Below are the code and all the weights of a small trained network. Each question names an input and a class and asks about switching units off, where a switched-off unit gives its printed mean instead of its output.

import numpy as np


def w(rows, s, z=0):
    codes = np.array(rows[::2]) - 128.0
    scale = np.full(codes.shape[1], s)
    scale[-1] = z or s
    return codes * scale


def f(y):
    return np.maximum(y, 0)


def log_softmax(a):
    a = a - a.max(-1, keepdims=True)
    return a - np.log(np.exp(a).sum(-1, keepdims=True))


def net(x, mask):
    res = np.array(x, float).reshape(1, 6) / 4 @ E
    y = f(res @ A[0][:, :-1].T + A[0][:, -1])
    res = res + np.where(mask, y, B[0][:, -1]) @ B[0][:, :-1]
    return log_softmax(res[-1] @ U[:, :-1].T + U[:, -1])


A, B = {}, {}
E = w([
[74,82,175,58,204],'x0',
[129,123,123,135,128],'x1',
[32,204,37,128,148],'x2',
[123,124,123,134,132],'x3',
[149,179,189,220,191],'x4',
[31,152,255,136,69],'x5',
],0.0076)
A[0] = w([
[153,103,98,133,149,26],'N1',
[121,186,167,164,178,90],'N2',
[147,152,144,165,171,37],'N3',
[185,57,144,139,122,61],'N4',
[174,116,87,128,178,34],'N5',
[94,144,178,130,85,33],'N6',
[176,119,96,114,150,41],'N7',
[96,134,82,145,148,51],'N8',
[142,136,116,187,44,2],'N9',
[112,173,101,113,146,40],'N10',
[92,166,110,102,162,84],'N11',
[171,162,119,144,84,19],'N12',
[154,125,80,119,170,88],'N13',
[126,140,171,212,161,62],'N14',
[117,122,122,81,75,208],'N15',
[71,164,93,122,164,97],'N16',
[93,98,169,63,247,37],'N17',
[186,93,98,151,197,67],'N18',
[162,166,156,170,191,48],'N19',
[117,101,117,76,77,24],'N20',
[85,75,137,98,165,74],'N21',
[167,62,180,117,145,119],'N22',
[193,105,185,110,95,5],'N23',
[71,111,174,151,70,7],'N24',
],0.014,0.0074)
B[0] = w([
[149,149,199,86,115,154],'N1',
[142,43,50,95,155,215],'N2',
[119,87,45,85,117,165],'N3',
[31,150,138,178,83,219],'N4',
[96,140,189,58,114,200],'N5',
[131,173,218,2,111,186],'N6',
[100,139,191,88,145,181],'N7',
[102,143,148,147,64,163],'N8',
[191,226,58,138,154,183],'N9',
[70,150,162,184,79,153],'N10',
[92,120,182,174,72,177],'N11',
[171,192,59,139,156,163],'N12',
[89,149,226,78,128,209],'N13',
[139,70,59,90,133,220],'N14',
[173,43,58,160,210,244],'N15',
[56,90,171,173,75,208],'N16',
[209,235,9,164,124,242],'N17',
[111,146,188,77,103,243],'N18',
[128,71,50,73,101,204],'N19',
[146,79,36,90,114,164],'N20',
[198,182,86,156,141,184],'N21',
[54,128,130,205,84,253],'N22',
[20,149,68,154,66,196],'N23',
[116,181,215,31,103,190],'N24',
],0.0079,0.0064)
U = w([
[127,98,141,147,173,251],'0',
[108,148,182,19,144,69],'1',
[138,89,134,167,175,241],'2',
[32,112,121,206,103,34],'3',
[191,214,67,155,165,65],'4',
[122,2,59,73,152,44],'5',
],0.01,0.015)

Each question gives the input, the list of numbers given to net, and the class t.
The units are the neurons (one row each of A and B). Each row of codes is followed by its name. A weight is (code - 128) times the scale printed after its matrix; where a second scale follows, it is the last column's (A, B and U).
mask holds one flag per neuron, in row order. A switched-off neuron (its flag False) gives its mean, the last column of its row in B, instead of its output. The means were averaged over made-up inputs and are rounded, as every weight is.
A unit's drop is (log p(t) with every unit on - log p(t) with that unit switched off) / (log p(t) with every unit on - log p(t) with every unit switched off).
The circuit of an input: a set's keep is (log p(t) with only the set's units on - log p(t) with every unit switched off) / (log p(t) with every unit on - log p(t) with every unit switched off). Starting from the 12 units with the biggest drops (on a tie, the unit counted first), units are removed one at a time, each time the one whose removal leaves the highest keep (on an exact tie, the one counted first), for as long as the keep stays at least 0.8.
units of the circuit, in order: the units of the circuit, biggest drop first
most important unit: the unit with the biggest drop
top k neurons: the k neurons with the biggest drops, biggest first
drop when u is switched off: that unit's drop, to one decimal
input [-6,7,-8,2,-6,6], class 3: most important unit	N23
input [5,4,7,4,3,-4], class 3: units of the circuit, in order	(N16 N11)
input [8,1,0,6,3,7], class 4: top 2 neurons	(N17 N21)
input [0,3,-6,-5,-5,-3], class 3: units of the circuit, in order	(N4 N22)
input [-5,-2,-7,3,0,-2], class 3: top 2 neurons	(N4 N23)
input [6,7,-5,-6,-8,7], class 5: top 2 neurons	(N15 N20)
input [-6,1,-1,-5,-3,6], class 1: top 3 neurons	(N24 N6 N17)
input [5,6,-8,5,5,-8], class 1: units of the circuit, in order	(N18 N5)
input [6,7,-6,7,8,-5], class 5: top 4 neurons	(N19 N14 N3 N2)
input [-7,2,3,-5,-7,6], class 4: top 2 neurons	(N9 N15)
input [-3,1,3,-4,7,2], class 5: units of the circuit, in order	(N2 N14 N19)
input [-7,5,-6,-4,-4,-2], class 4: top 3 neurons	(N9 N12 N16)
input [-1,1,-5,-3,-3,4], class 3: top 2 neurons	(N23 N22)
input [3,-7,8,1,3,-8], class 1: most important unit	N13
input [-6,-4,1,-5,-5,2], class 4: top 2 neurons	(N9 N16)
input [6,-7,-8,-5,-8,-2], class 3: top 3 neurons	(N22 N4 N23)
input [0,-4,-7,2,5,-8], class 1: top 2 neurons	(N18 N5)
input [-2,-7,-3,7,4,8], class 1: top 2 neurons	(N6 N24)
input [6,1,-5,-1,0,5], class 4: units of the circuit, in order	(N17 N21)
input [0,-1,8,3,6,-1], class 3: most important unit	N16
input [6,7,-8,-2,-8,1], class 3: drop when N23 is switched off	0.3
input [0,-5,6,-1,5,-2], class 3: drop when N11 is switched off	0.3
input [-3,3,2,2,-6,-8], class 1: drop when N15 is switched off	0.0
